Here is a tiny trained network, its code and every weight. The questions are about switching its units off for an input and a target symbol, where a switched-off unit gives its printed mean instead of its output.

import numpy as np


def w(rows, s, z=0):
    codes = np.array(rows[::2]) - 128.0
    scale = np.full(codes.shape[1], s)
    scale[-1] = z or s
    return codes * scale


def f(y):
    return np.maximum(y, 0)


def softmax(a):
    e = np.exp(a - a.max(-1, keepdims=True))
    return e / e.sum(-1, keepdims=True)


def log_softmax(a):
    a = a - a.max(-1, keepdims=True)
    return a - np.log(np.exp(a).sum(-1, keepdims=True))


def net(x, mask):
    ids = ['αδηλξπ'.index(c) for c in x.split()]
    T = len(ids)
    res = E[ids] + P[:T]
    r = res
    for j in range(2):
        rows = slice(4 * j, 4 * j + 4)
        q, k, v = (r @ M[0][rows].T for M in (Q, K, V))
        z = softmax(np.where(np.tri(T) > 0, q @ k.T / 4**0.5, -1e9)) @ v
        o = O[0][rows]
        res = res + np.where(mask[j], z, o[:, -1]) @ o[:, :-1]
    y = f(res @ A[0][:, :-1].T + A[0][:, -1])
    res = res + np.where(mask[2:14], y, B[0][:, -1]) @ B[0][:, :-1]
    return log_softmax(res[-1] @ U[:, :-1].T + U[:, -1])


Q, K, V, O, A, B = {}, {}, {}, {}, {}, {}
E = w([
[102,158,135,101,205],'α',
[91,99,159,58,135],'δ',
[143,127,19,117,140],'η',
[98,2,160,89,156],'λ',
[69,79,102,151,99],'ξ',
[156,59,144,176,173],'π',
],0.013)
P = w([
[27,171,141,150,199],'0',
[71,134,136,141,183],'1',
[114,116,141,133,155],'2',
[157,96,130,106,137],'3',
[184,86,117,97,121],'4',
[219,71,112,87,102],'5',
[230,59,96,59,107],'6',
[253,45,85,51,93],'7',
],0.0048)
Q[0] = w([
[154,176,52,75,164],'h1',
[127,4,124,73,154],'h1',
[199,179,175,143,99],'h1',
[90,120,82,140,212],'h1',
[116,252,227,225,40],'h2',
[86,112,160,208,89],'h2',
[118,131,137,48,89],'h2',
[57,76,151,55,186],'h2',
],0.029)
K[0] = w([
[136,75,201,128,29],'h1',
[214,110,20,103,85],'h1',
[60,160,154,77,155],'h1',
[193,166,165,156,75],'h1',
[35,123,254,162,137],'h2',
[90,152,137,215,139],'h2',
[103,71,71,110,165],'h2',
[155,84,102,165,66],'h2',
],0.027)
V[0] = w([
[69,122,106,49,79],'h1',
[88,136,108,141,90],'h1',
[62,131,97,154,61],'h1',
[133,181,84,116,127],'h1',
[162,173,97,249,141],'h2',
[115,211,128,87,93],'h2',
[155,114,124,173,152],'h2',
[173,214,155,87,162],'h2',
],0.012)
O[0] = w([
[69,219,216,217,117,105],'h1',
[175,148,157,146,105,99],'h1',
[196,179,195,193,111,90],'h1',
[151,167,138,96,36,91],'h1',
[231,161,64,1,108,123],'h2',
[113,173,201,111,156,4],'h2',
[152,110,74,96,108,167],'h2',
[43,183,209,53,153,21],'h2',
],0.0076,0.0043)
A[0] = w([
[63,172,53,143,130,146],'n1',
[76,196,139,26,43,56],'n2',
[153,109,221,21,72,71],'n3',
[131,252,75,151,122,47],'n4',
[121,152,114,170,33,73],'n5',
[162,85,127,145,98,117],'n6',
[105,118,235,96,154,94],'n7',
[236,144,172,209,146,141],'n8',
[136,164,159,84,178,136],'n9',
[89,182,98,97,45,254],'n10',
[184,187,188,58,213,125],'n11',
[120,108,162,185,146,54],'n12',
],0.012,0.0048)
B[0] = w([
[158,76,143,144,135,213],'n1',
[149,25,79,185,42,157],'n2',
[76,122,192,229,206,171],'n3',
[116,23,103,90,190,149],'n4',
[116,190,186,83,162,156],'n5',
[163,158,141,91,140,253],'n6',
[192,129,165,73,204,175],'n7',
[158,100,184,88,45,206],'n8',
[63,137,103,77,116,170],'n9',
[175,243,62,169,110,188],'n10',
[4,135,93,85,97,188],'n11',
[74,147,133,182,90,190],'n12',
],0.021,0.0054)
U = w([
[43,169,101,78,95,16],'α',
[79,127,105,226,94,69],'δ',
[202,96,69,110,143,253],'η',
[113,163,196,128,192,1],'λ',
[123,253,86,141,103,158],'ξ',
[144,161,178,122,25,190],'π',
],0.0036,0.0019)

Each question gives the input, a string of symbols that net reads in full, and the target symbol t.
The units are the heads (4 rows each of Q, K, V and O) and the neurons (one row each of A and B). Each row of codes is followed by its name. A weight is (code - 128) times the scale printed after its matrix; where a second scale follows, it is the last column's (O, A, B and U).
mask holds one flag per unit, heads first, then neurons. A switched-off unit (its flag False) gives its mean, the last column of its rows in O or B, instead of its output. The means were averaged over made-up inputs and are rounded, as every weight is.
A unit's drop is (log p(t) with every unit on - log p(t) with that unit switched off) / (log p(t) with every unit on - log p(t) with every unit switched off).
The circuit of an input: a set's keep is (log p(t) with only the set's units on - log p(t) with every unit switched off) / (log p(t) with every unit on - log p(t) with every unit switched off). Starting from the 12 units with the biggest drops (on a tie, the unit counted first), units are removed one at a time, each time the one whose removal leaves the highest keep (on an exact tie, the one counted first), for as long as the keep stays at least 0.8.
units of the circuit, in order: the units of the circuit, biggest drop first
unit that matters most: the unit with the biggest drop
k most important neurons: the k neurons with the biggest drops, biggest first
heads that matter: for each layer, one digit per head in row order, 1 if its drop is at least 0.15 and else 0, layers parted by /
drop of u: that unit's drop, to one decimal
input ξ π δ α λ, target δ: units of the circuit, in order -> [h2]
input ξ α α δ, target λ: units of the circuit, in order -> [n7; h2]
input λ η α δ α α, target α: units of the circuit, in order -> [h2; n11; n9]
input α π α δ α, target λ: units of the circuit, in order -> [h2; n7]
input ξ α α ξ δ, target π: units of the circuit, in order -> [h1; n8; h2]
input λ λ π π ξ λ η π, target π: units of the circuit, in order -> [n8; h1]
input λ π δ, target η: heads that matter -> 11
input η α π, target π: units of the circuit, in order -> [h1; n8]
input η π δ α α π λ, target λ: units of the circuit, in order -> [n3; h2; h1]
input δ λ α α, target δ: 2 most important neurons -> [n12; n6]
input δ π λ α η λ δ, target δ: 2 most important neurons -> [n3; n2]
input ξ α δ η δ α α α, target α: 2 most important neurons -> [n11; n9]
input α ξ α α λ, target δ: drop of h2 -> 0.9
input ξ δ α, target π: drop of n5 -> 0.0
input ξ λ α, target π: unit that matters most -> n8
input λ λ δ, target δ: drop of h1 -> 0.2
